Here is a tiny trained network, its code and every weight. The questions are about switching its units off for an input and a class, where a switched-off unit gives its printed mean instead of its output.

import numpy as np


def w(rows, s, z=0):
    codes = np.array(rows[::2]) - 128.0
    scale = np.full(codes.shape[1], s)
    scale[-1] = z or s
    return codes * scale


def norm(h):
    return h / np.sqrt((h * h).mean(-1, keepdims=True) + 1e-5)


def f(y):
    return y / 2 * (1 + np.tanh(0.7978845608 * (y + 0.044715 * y**3)))


def log_softmax(a):
    a = a - a.max(-1, keepdims=True)
    return a - np.log(np.exp(a).sum(-1, keepdims=True))


def net(x, mask):
    res = np.array(x, float).reshape(1, 3) / 4 @ E
    u = 0
    for l in range(2):
        y = f(norm(res) @ A[l][:, :-1].T + A[l][:, -1])
        res = res + np.where(mask[u : u + 8], y, B[l][:, -1]) @ B[l][:, :-1]
        u += 8
    return log_softmax(norm(res)[-1] @ U[:, :-1].T + U[:, -1])


A, B = {}, {}
E = w([
[179,85,218,94,130,230,64],'x0',
[86,72,223,112,217,108,255],'x1',
[95,73,156,240,87,103,106],'x2',
],0.0079)
A[0] = w([
[129,52,183,140,174,148,204,6],'0.n1',
[146,127,206,255,131,116,88,90],'0.n2',
[137,131,92,164,156,152,142,41],'0.n3',
[116,213,88,182,103,125,202,14],'0.n4',
[162,110,65,147,126,159,65,69],'0.n5',
[177,166,120,28,180,156,115,22],'0.n6',
[144,156,223,143,95,220,78,9],'0.n7',
[124,99,71,120,105,151,60,59],'0.n8',
],0.0088,0.0025)
B[0] = w([
[136,220,233,158,127,95,131,234],'0.n1',
[82,104,90,24,11,198,223,241],'0.n2',
[155,108,135,133,100,118,133,112],'0.n3',
[169,95,150,82,157,64,55,209],'0.n4',
[115,189,224,152,135,102,167,227],'0.n5',
[74,93,100,51,52,148,157,253],'0.n6',
[169,47,70,135,177,28,4,244],'0.n7',
[107,191,216,155,138,106,166,214],'0.n8',
],0.011,0.004)
A[1] = w([
[105,138,23,202,132,70,177,156],'1.n1',
[74,108,79,97,52,203,166,28],'1.n2',
[159,225,171,115,86,151,125,71],'1.n3',
[178,65,150,140,130,249,59,128],'1.n4',
[195,180,89,64,170,165,130,83],'1.n5',
[109,48,191,138,175,182,142,168],'1.n6',
[180,215,93,170,41,200,50,8],'1.n7',
[123,88,130,95,131,54,110,217],'1.n8',
],0.015,0.0015)
B[1] = w([
[191,159,113,64,119,175,104,211],'1.n1',
[74,68,110,125,105,129,133,243],'1.n2',
[95,104,127,191,154,132,69,249],'1.n3',
[178,170,75,86,104,136,112,186],'1.n4',
[147,105,131,127,67,146,180,179],'1.n5',
[148,191,98,92,136,137,173,165],'1.n6',
[130,177,175,83,174,129,249,238],'1.n7',
[104,130,127,171,119,143,70,253],'1.n8',
],0.02,0.0076)
U = w([
[104,247,230,162,191,121,215,184],'0',
[214,193,85,69,106,121,53,213],'1',
[76,98,113,78,50,151,225,161],'2',
[59,101,142,197,116,106,71,151],'3',
[181,99,106,150,170,85,169,18],'4',
[217,78,100,195,167,85,190,2],'5',
],0.013,0.0044)

Each question gives the input, the list of numbers given to net, and the class t.
The units are the neurons (one row each of A and B). Each row of codes is followed by its name. A weight is (code - 128) times the scale printed after its matrix; where a second scale follows, it is the last column's (A, B and U).
mask holds one flag per neuron, layer by layer. A switched-off neuron (its flag False) gives its mean, the last column of its row in B, instead of its output. The means were averaged over made-up inputs and are rounded, as every weight is.
A unit's drop is (log p(t) with every unit on - log p(t) with that unit switched off) / (log p(t) with every unit on - log p(t) with every unit switched off).
The circuit of an input: a set's keep is (log p(t) with only the set's units on - log p(t) with every unit switched off) / (log p(t) with every unit on - log p(t) with every unit switched off). Starting from the 12 units with the biggest drops (on a tie, the unit counted first), units are removed one at a time, each time the one whose removal leaves the highest keep (on an exact tie, the one counted first), for as long as the keep stays at least 0.8.
circuit, biggest first: the units of the circuit, biggest drop first
top k neurons: the k neurons with the biggest drops, biggest first
top k neurons in layer l: the k neurons of layer l with the biggest drops, biggest first
input [-8,-4,2], class 1: circuit, biggest first	[1.n1]
input [3,-3,5], class 2: top 2 neurons in layer 0	[0.n2; 0.n4]
input [3,-2,7], class 2: top 2 neurons	[0.n2; 1.n3]
input [-8,7,2], class 1: circuit, biggest first	[1.n1; 1.n7]
input [-8,4,-7], class 1: top 2 neurons	[0.n2; 1.n1]
input [-3,2,0], class 3: top 2 neurons in layer 1	[1.n7; 1.n8]
input [0,-5,4], class 0: top 2 neurons	[1.n7; 0.n6]
input [3,-3,-3], class 3: top 3 neurons	[0.n5; 0.n8; 1.n1]
input [1,1,2], class 3: top 3 neurons	[0.n1; 1.n7; 0.n6]
input [2,-4,0], class 0: top 2 neurons in layer 0	[0.n4; 0.n6]
input [-1,-7,8], class 2: top 3 neurons	[0.n2; 1.n2; 0.n1]
input [8,2,8], class 1: top 2 neurons in layer 0	[0.n7; 0.n6]
input [2,3,0], class 3: top 2 neurons in layer 1	[1.n7; 1.n3]
input [-1,-3,-2], class 3: circuit, biggest first	[1.n3]
input [-4,3,2], class 1: top 2 neurons in layer 0	[0.n5; 0.n8]
input [-6,-6,8], class 2: top 2 neurons	[0.n2; 0.n7]
input [-6,0,-6], class 1: top 2 neurons	[0.n2; 0.n4]
input [-1,0,1], class 3: top 2 neurons	[0.n4; 1.n7]
input [-7,-8,-7], class 0: top 2 neurons	[1.n7; 0.n7]
input [-6,-8,-2], class 0: circuit, biggest first	[1.n7]
input [5,-1,-8], class 2: top 2 neurons	[0.n6; 1.n2]
input [-1,-7,-8], class 2: top 3 neurons in layer 0	[0.n6; 0.n1; 0.n7]
input [-5,-2,-4], class 1: top 3 neurons in layer 0	[0.n2; 0.n1; 0.n4]
